Moves between points:
&: kur->fol, rak->gat, som->dib, rig->fuv, zin->teg, tam->tuv, nez->bug, lur->kif, tuv->gif, kip->rak, vaz->dif, gub->lor, tak->reg, vos->dig, kov->gan, moz->pul, pul->kud, rad->sis, dum->tus, mor->gad, tus->lib, kud->lil, deg->zuf, teg->kag, zom->rem, feg->kov, mog->kop, gav->dem, kel->zum, biv->dat, gim->sef, ven->gub, fim->mor, loz->vos, taz->kar, sop->bof, dos->sok, pom->sep, rab->nef, kap->dag, lil->gen, reg->mut, tun->luf, lun->taz, ret->tiv, zag->rig, led->lof, gek->deg, bur->kor, bof->fud, lor->kel, fam->ras, zeg->ves, dig->ven, lin->zag, gan->nus, dag->gem, ves->rab, ros->nez, zus->gek, fol->dos, ket->sol, nus->rad, kar->dum, sel->biv, gid->zus, lak->lun, bug->vov, fud->dup, zum->kur, sol->ref, kag->mog, fuv->sop, sok->mus, lof->daf, vov->som, dem->puv, luf->bur, dat->ret, bet->zeg, kon->pom, gif->dar, ref->kiv, tes->kon, rem->tam, kor->kip, ped->gav, gat->zom, nen->gid, kif->zin, tiv->fam, nef->tes, mos->feg, sis->moz, kiv->tak, dar->bet, mut->vaz, pov->ket, dib->mos, gem->ros, puv->led, mus->lur, dup->tun, sef->lak, ras->gim, daf->sel, lib->lin, dif->kap, pib->fim, zuf->loz, gen->nen, sep->pib, gad->ped, kop->pov
$: kur->fim, rak->dag, som->fuv, rig->pov, zin->led, tam->bug, nez->lin, lur->dem, tuv->vov, kip->kap, vaz->lun, gub->kon, tak->gim, vos->rab, kov->dup, moz->kip, pul->rak, rad->bur, dum->zin, mor->gen, tus->teg, kud->gat, deg->bet, teg->lof, zom->ros, feg->fud, mog->sel, gav->zus, kel->sep, biv->ven, gim->fol, ven->tes, fim->lil, loz->ves, taz->lur, sop->sol, dos->gad, pom->moz, rab->gan, kap->kar, lil->zom, reg->sef, tun->reg, lun->mus, ret->lor, zag->kop, led->zuf, gek->dar, bur->vaz, bof->ref, lor->pom, fam->zum, zeg->feg, dig->nef, lin->mog, gan->tun, dag->dum, ves->kov, ros->lib, zus->gif, fol->mor, ket->ret, nus->luf, kar->kif, sel->dig, gid->tuv, lak->sok, bug->zag, fud->kiv, zum->pib, sol->tiv, kag->daf, fuv->ket, sok->ped, lof->loz, vov->rig, dem->gek, luf->mut, dat->gub, bet->mos, kon->sis, gif->som, ref->fam, tes->rad, rem->nez, kor->dif, ped->gid, gat->gem, nen->tam, kif->puv, tiv->kel, nef->nus, mos->bof, sis->kor, kiv->ras, dar->dib, mut->lak, pov->dat, dib->sop, gem->tus, puv->deg, mus->gav, dup->tak, sef->dos, ras->kur, daf->vos, lib->kag, dif->taz, pib->kud, zuf->zeg, gen->rem, sep->pul, gad->nen, kop->biv
+: kur->tuv, rak->mog, som->ras, rig->zum, zin->nef, tam->sol, nez->ret, lur->ves, tuv->ref, kip->kag, vaz->led, gub->gat, tak->gav, vos->kor, kov->lun, moz->lib, pul->lin, rad->dum, dum->dig, mor->som, tus->ven, kud->zag, deg->tun, teg->tes, zom->pov, feg->lak, mog->pom, gav->feg, kel->rem, biv->pul, gim->zus, ven->rak, fim->vov, loz->bur, taz->loz, sop->fol, dos->dar, pom->ros, rab->dif, kap->daf, lil->rig, reg->dem, tun->lur, lun->zuf, ret->lil, zag->kel, led->nus, gek->dup, bur->zin, bof->dos, lor->zom, fam->nen, zeg->mut, dig->kip, lin->lor, gan->taz, dag->sel, ves->vaz, ros->dat, zus->fud, fol->gif, ket->fim, nus->kar, kar->vos, sel->moz, gid->bof, lak->deg, bug->tiv, fud->sok, zum->tam, sol->mor, kag->kon, fuv->kur, sok->bet, lof->rad, vov->fam, dem->kov, luf->kif, dat->kud, bet->reg, kon->gem, gif->kiv, ref->gad, tes->dag, rem->ket, kor->teg, ped->mos, gat->kop, nen->sop, kif->rab, tiv->gen, nef->kap, mos->sef, sis->tus, kiv->ped, dar->tak, mut->puv, pov->pib, dib->gim, gem->biv, puv->gan, mus->zeg, dup->mus, sef->gek, ras->gid, daf->sis, lib->gub, dif->lof, pib->bug, zuf->luf, gen->fuv, sep->nez, gad->dib, kop->sep
!: kur->gen, rak->tus, som->sol, rig->ret, zin->loz, tam->rig, nez->kop, lur->deg, tuv->fuv, kip->dum, vaz->lur, gub->moz, tak->dos, vos->nus, kov->reg, moz->dag, pul->gem, rad->dif, dum->lof, mor->tam, tus->daf, kud->ros, deg->feg, teg->vos, zom->lin, feg->tak, mog->ven, gav->dar, kel->kud, biv->kon, gim->gad, ven->sis, fim->rem, loz->gan, taz->puv, sop->fam, dos->gid, pom->rak, rab->luf, kap->zin, lil->nez, reg->sok, tun->lak, lun->dem, ret->sep, zag->dat, led->ves, gek->mos, bur->taz, bof->ras, lor->pul, fam->fim, zeg->dup, dig->rad, lin->biv, gan->mut, dag->teg, ves->tun, ros->mog, zus->dib, fol->nen, ket->kel, nus->vaz, kar->led, sel->tes, gid->som, lak->gav, bug->pov, fud->gim, zum->lil, sol->zum, kag->dig, fuv->tiv, sok->zus, lof->rab, vov->ket, dem->bet, luf->lun, dat->pom, bet->fud, kon->kip, gif->sop, ref->kur, tes->kor, rem->zag, kor->kar, ped->gif, gat->lib, nen->vov, kif->zuf, tiv->pib, nef->bur, mos->kiv, sis->kap, kiv->fol, dar->bof, mut->mus, pov->lor, dib->ref, gem->kag, puv->zeg, mus->gek, dup->sef, sef->ped, ras->mor, daf->nef, lib->sel, dif->kif, pib->zom, zuf->kov, gen->bug, sep->gat, gad->tuv, kop->gub
%: kur->fam, rak->moz, som->tuv, rig->bug, zin->kar, tam->gen, nez->zom, lur->lun, tuv->nen, kip->sis, vaz->luf, gub->biv, tak->fud, vos->lof, kov->zeg, moz->kon, pul->pom, rad->nef, dum->kap, mor->kur, tus->dag, kud->sep, deg->dem, teg->dum, zom->kud, feg->bet, mog->lib, gav->sok, kel->ret, biv->mog, gim->kiv, ven->sel, fim->zum, loz->led, taz->vaz, sop->som, dos->gim, pom->gub, rab->loz, kap->kor, lil->pib, reg->dup, tun->kov, lun->mut, ret->pov, zag->nez, led->kif, gek->gav, bur->nus, bof->dib, lor->dat, fam->sol, zeg->deg, dig->daf, lin->ros, gan->ves, dag->kip, ves->zuf, ros->gat, zus->ped, fol->ras, ket->rig, nus->rab, kar->dif, sel->kag, gid->gad, lak->reg, bug->rem, fud->mos, zum->tiv, sol->fuv, kag->tus, fuv->vov, sok->sef, lof->zin, vov->tam, dem->mus, luf->gan, dat->kop, bet->gek, kon->ven, gif->gid, ref->sop, tes->dig, rem->lil, kor->rad, ped->dos, gat->pul, nen->mor, kif->taz, tiv->ket, nef->vos, mos->dar, sis->tes, kiv->bof, dar->zus, mut->tun, pov->zag, dib->gif, gem->rak, puv->lur, mus->lak, dup->feg, sef->tak, ras->ref, daf->teg, lib->gem, dif->bur, pib->kel, zuf->puv, gen->fim, sep->lor, gad->fol, kop->lin
@: kur->ref, rak->pom, som->gid, rig->tam, zin->kap, tam->mor, nez->lil, lur->vaz, tuv->gad, kip->kon, vaz->nus, gub->kop, tak->feg, vos->teg, kov->zuf, moz->gub, pul->lor, rad->dig, dum->kip, mor->ras, tus->rak, kud->kel, deg->lur, teg->dag, zom->pib, feg->deg, mog->ros, gav->lak, kel->ket, biv->lin, gim->fud, ven->mog, fim->fam, loz->zin, taz->bur, sop->gif, dos->tak, pom->dat, rab->lof, kap->sis, lil->zum, reg->kov, tun->ves, lun->luf, ret->rig, zag->rem, led->kar, gek->mus, bur->nef, bof->dar, lor->pov, fam->sop, zeg->puv, dig->kag, lin->zom, gan->loz, dag->moz, ves->led, ros->kud, zus->sok, fol->kiv, ket->vov, nus->vos, kar->kor, sel->lib, gid->dos, lak->tun, bug->gen, fud->bet, zum->sol, sol->som, kag->gem, fuv->tuv, sok->reg, lof->dum, vov->nen, dem->lun, luf->rab, dat->zag, bet->dem, kon->biv, gif->ped, ref->dib, tes->sel, rem->fim, kor->tes, ped->sef, gat->sep, nen->fol, kif->dif, tiv->fuv, nef->daf, mos->gek, sis->ven, kiv->mos, dar->gav, mut->gan, pov->bug, dib->zus, gem->pul, puv->taz, mus->mut, dup->zeg, sef->dup, ras->bof, daf->tus, lib->gat, dif->rad, pib->tiv, zuf->kif, gen->kur, sep->ret, gad->gim, kop->nez

The rows follow the links: the fewer symbols apart two points are, the more alike their rows tend to be.

Each row is also shifted at random along 9 hidden directions that mean nothing.

Some points, each with a row of numbers:
rad [18,-216,57,-54,-1,3,-42,-4,-21,-61,8,110,50,38,29,9,36,-11,33,14,105,-59,-170,1,-11,91,28,-55,71,-48,62,68,43,-16,9,-79,-21,148,-101,17,112,100]
dem [24,-118,33,-29,-23,-40,-36,61,18,-12,62,18,29,45,-77,114,28,-46,-50,19,-67,34,-4,29,-103,45,86,11,66,75,-7,-4,70,31,23,43,35,-33,135,-23,-12,-69]
nen [41,118,-41,-71,-174,63,83,40,-106,41,-44,13,17,-48,7,-123,-5,39,50,-51,-142,65,47,6,-51,-112,26,36,-20,-43,-59,-61,23,50,88,-84,106,26,11,87,-71,22]
ped [83,124,-7,-32,-52,23,19,-15,-82,34,24,-58,17,-12,-75,138,-21,-7,45,-2,-191,102,88,51,-68,-85,-5,73,28,17,-9,-9,64,39,66,-49,153,-146,101,40,-109,12]
dum [-10,227,-97,49,2,23,-6,-66,-14,117,41,-74,-41,-46,-41,141,-90,-20,-29,51,-9,93,99,84,25,-145,-143,107,55,-59,31,-94,-78,9,-5,-87,-22,-242,91,-19,-89,120]
gen [23,10,122,-24,-7,31,-64,-30,-50,-21,-53,-27,48,-9,47,-224,96,53,68,-63,16,-114,-83,-109,34,122,130,-27,-65,0,6,47,2,86,-1,-66,41,33,-127,48,85,-84]
gek [67,124,4,52,75,10,62,-80,-37,-21,32,-61,-3,-78,15,-22,-38,104,-14,-68,-95,71,74,-4,-108,-39,139,50,-28,59,-100,-29,80,138,-66,-105,57,-55,85,64,-98,-62]
moz [-112,-88,-40,-44,-50,-49,2,72,88,20,14,68,-17,11,-15,111,-7,-77,-28,23,39,29,10,20,-2,-42,-102,-25,67,-4,31,-8,-40,-107,49,90,-50,14,82,-70,-4,71]
sol [78,87,-36,-7,-56,3,-76,-18,-100,-47,-43,18,-43,-56,28,30,-71,61,-49,-54,-21,24,33,-28,-78,-103,-32,-37,54,-24,-26,-55,-56,58,-85,-95,-108,-78,166,14,-31,40]
kop [-84,-3,12,-25,-98,-43,-34,38,31,-74,-45,74,28,14,66,16,19,42,-77,-79,52,29,18,-86,-96,-13,8,-60,55,-55,40,-48,-86,-20,27,-75,-72,44,133,-77,-35,79]
dup [-56,69,71,45,34,-19,-89,21,21,-80,41,-31,90,37,-20,175,41,81,-31,-18,-113,71,208,75,-36,-47,140,59,90,7,47,-62,59,-82,74,129,297,-97,-29,30,-185,-38]
biv [-103,75,60,-2,-32,21,-7,-46,11,-12,-22,4,86,-41,78,-61,32,84,28,-100,-11,3,18,-55,-8,3,108,40,15,-15,21,-17,30,1,87,-89,134,49,-71,5,-81,51]
zeg [60,-62,-74,-11,-98,80,91,55,-50,50,5,-1,23,38,-7,-144,-32,-7,-8,24,-90,18,-20,-10,22,3,29,71,-81,39,-51,-26,91,81,93,37,26,132,-131,52,-86,-42]
bof [18,165,-69,-83,-140,34,117,71,19,183,39,-126,-22,24,-163,-4,13,-115,57,62,-168,87,81,50,15,-81,-95,100,-66,-2,-23,-6,6,10,136,6,67,-181,88,9,-50,-16]
sok [26,74,23,-12,102,-77,94,-27,29,-28,82,-58,13,26,-100,221,8,-37,29,13,-42,102,62,96,-75,-21,-10,-3,10,22,17,56,27,-79,-38,-17,89,-132,177,-37,8,2]
mut [139,77,18,-33,-45,6,-58,-77,-194,-22,39,-37,115,-13,11,-1,-61,83,-7,-46,33,17,-40,-7,-14,-83,31,69,24,-65,48,-27,-14,108,-5,-233,56,-62,-109,19,-81,149]
bur [16,-90,-76,-69,-184,58,107,83,-37,59,7,37,48,32,-3,-160,-15,-42,40,40,-20,5,-108,10,1,-25,-7,67,-44,-64,-19,-49,26,72,125,-85,49,155,-119,67,7,46]
mos [42,107,123,-33,45,14,-25,-75,-86,-12,22,-54,70,-52,16,-118,74,78,63,-75,-52,13,34,-67,-19,28,131,38,-25,31,10,15,41,120,3,-81,124,-109,-83,76,-60,-18]
dar [51,61,-56,14,83,40,137,-41,2,4,6,-69,-50,14,-3,-136,-49,5,43,14,17,11,5,-40,81,0,-92,-8,-149,14,-32,71,9,4,-59,36,-119,18,-73,31,-18,-2]
ven [-101,107,20,31,48,-23,-42,-57,40,40,20,-54,0,-82,46,-61,-8,18,22,-27,52,-9,43,-59,57,-41,-16,61,-8,15,3,-41,-60,53,-15,1,11,-122,-36,-3,-50,15]
loz [28,-114,-46,19,-88,46,12,33,-30,-54,-18,84,5,-19,84,-140,-36,68,-52,-20,1,-3,-68,-39,-97,3,109,9,16,-22,-67,-87,43,145,-9,-91,-40,165,-10,83,-19,-10]
deg [60,14,-171,-38,-141,51,193,67,-22,21,19,-36,17,83,-29,-107,-124,-19,-22,32,16,58,-24,9,35,-112,-128,50,-126,-75,-27,-12,-7,-21,64,-60,-92,143,-65,0,-84,113]
led [64,-23,106,-32,45,-112,-135,-64,-70,-130,72,0,114,13,-3,173,1,50,-6,-26,176,-23,-90,32,-78,-18,49,-23,121,-124,111,9,-89,12,-90,-254,67,-98,26,-30,83,156]
pov [-145,63,-110,34,-55,10,105,53,67,-142,-69,59,5,53,118,-70,-94,80,-44,-74,107,26,90,-21,57,-108,-100,-67,-56,-89,21,-40,-81,-230,-8,107,-73,210,2,-38,-88,85]
tiv [3,71,-21,-73,-176,-13,-73,74,-40,19,-34,12,24,43,-53,99,1,-17,-53,-17,-18,20,53,36,-38,-92,-54,-19,78,-92,52,-46,-82,-83,70,-63,-2,-63,116,-62,-15,90]
lur [26,0,62,-50,58,-63,41,6,-18,45,102,-55,103,120,-141,195,74,-137,72,102,35,29,-34,135,82,57,-73,40,0,-14,152,78,-15,-142,64,33,165,-129,-64,-76,76,42]
kip [-76,53,-41,64,64,-15,105,-27,102,-10,17,-36,-25,15,0,114,-27,-44,64,49,-2,48,16,46,17,-10,-92,36,-25,-42,22,10,-14,-67,20,14,81,-13,38,-8,5,19]
sep [-79,-70,-33,-75,-187,-29,58,119,29,-21,-51,113,6,18,46,-81,34,-26,-66,-61,6,38,-26,-89,-109,-8,-11,-68,9,-25,-7,-58,-69,4,75,-31,-99,129,154,-63,-1,28]

From each start, follow one symbol. Which point do you reach?
Answer with the point's name.
---
[44,-98,-47,-28,-42,-18,2,54,-23,-11,52,69,-2,56,-51,115,-25,-53,-94,33,5,66,-21,46,-84,-2,-29,-21,70,29,27,-28,8,-9,-20,14,-123,-10,168,-52,-8,35]
& taz
---
[-102,-152,-79,7,-104,36,-55,169,85,49,1,91,-28,83,-20,-4,24,-82,-80,121,-12,7,79,60,67,-14,-68,19,61,-6,36,-106,-23,-90,101,291,-12,54,-85,12,-61,-34]
& rad
---
[4,125,-98,30,-110,55,44,16,-37,79,14,-16,-8,-54,27,-162,-50,49,-77,-7,-29,70,57,-10,-56,-94,34,96,-16,-32,-58,-166,-44,168,7,-105,-58,-52,43,57,-103,4]
& zin
---
[-48,-33,59,51,20,13,-205,-37,2,70,-38,59,-56,-133,72,-33,38,62,-120,-69,-50,-35,47,-97,-71,48,142,1,112,132,-69,-84,25,170,-31,27,-109,-75,75,-20,-64,-87]
@ kop
---
[-5,-71,15,-23,-61,-10,-30,46,-28,-54,-51,64,38,33,9,100,11,5,0,-24,-27,-31,-7,57,-6,-8,32,-51,50,-14,8,21,30,-134,55,36,113,139,-22,-35,30,2]
% pib
---
[15,-17,-20,59,51,15,41,-17,19,24,29,-1,-33,-22,20,-110,1,10,-41,23,28,0,-39,-2,-39,59,71,20,-31,37,-50,-54,8,126,-73,-36,-90,1,43,32,39,-86]
% vaz
---
[44,54,-56,11,-12,-6,8,-30,-26,-25,-44,-24,-26,-3,13,2,-85,33,-28,-34,79,-48,-35,8,27,-57,-58,-47,-33,-49,-28,28,-47,-60,-74,-95,-115,67,33,-53,55,53]
! pov
---
[54,-130,-14,24,21,-57,-19,36,1,33,-39,42,-53,29,-41,262,7,-120,-10,86,-84,-12,-39,60,-5,43,-93,-29,36,56,1,43,5,-54,45,92,50,38,32,-101,68,-60]
% kop
---
[-20,-8,86,32,54,14,-119,-70,-44,-28,36,15,77,-20,18,127,29,35,51,-2,-29,-5,-10,58,-10,34,108,63,121,10,67,-14,75,12,25,-23,200,-71,-44,51,-21,15]
$ nus
---
[-8,-33,14,-122,-179,11,74,62,-17,160,7,24,39,-14,-37,-153,102,-89,57,40,-4,12,-110,-42,-15,23,-28,48,-22,-82,20,-19,-54,123,157,-169,26,5,-104,16,63,90]
% dig
---
[55,99,7,28,84,-56,-131,-68,-88,62,-15,-66,-29,-73,2,49,-49,-3,-30,4,89,-79,22,13,130,-76,-90,1,-3,23,2,3,-117,-13,-94,11,-59,-137,-93,-78,32,9]
& tiv
---
[-46,76,-13,-75,-108,-14,6,86,8,51,-5,15,-26,9,-58,-26,52,-64,-11,2,-34,53,75,10,-18,-52,-63,-29,20,-14,24,-44,-74,-51,29,67,-50,-120,152,-16,9,-9]
% fam
---
[10,-18,-15,-36,-87,41,100,78,-8,23,3,-6,59,49,-20,-94,37,22,14,15,-94,43,69,25,17,-24,58,47,-66,-26,-24,-19,63,-15,138,56,169,111,-196,58,-109,-9]
% bet
---
[86,-148,-57,71,71,-6,21,-18,-3,20,-23,32,-75,-16,-11,272,-56,-85,54,123,-129,2,-59,102,-4,11,-83,26,43,39,-45,41,87,5,37,57,135,87,-52,7,38,-41]
& gem
---
[15,22,-50,67,16,34,-19,-47,-6,73,-56,-6,-59,-60,46,3,-46,20,-50,-1,-37,-24,11,-35,22,-6,-25,23,-14,39,-56,-21,4,64,6,-11,-67,29,-43,-36,-47,-12]
$ rak
---
[-110,-74,88,47,147,-25,-78,-19,114,-48,8,18,20,63,27,75,91,-22,43,69,122,-58,12,17,121,107,-41,-29,32,-54,128,53,-49,-138,8,145,71,-13,-187,-16,53,26]
@ kag
---
[-34,-99,109,-54,1,-62,-141,-19,-24,-6,6,61,63,-38,10,141,58,-3,4,-38,23,-36,-48,-6,-29,25,60,-20,127,11,49,29,10,-17,48,-44,95,-17,-38,-52,22,72]
+ gub
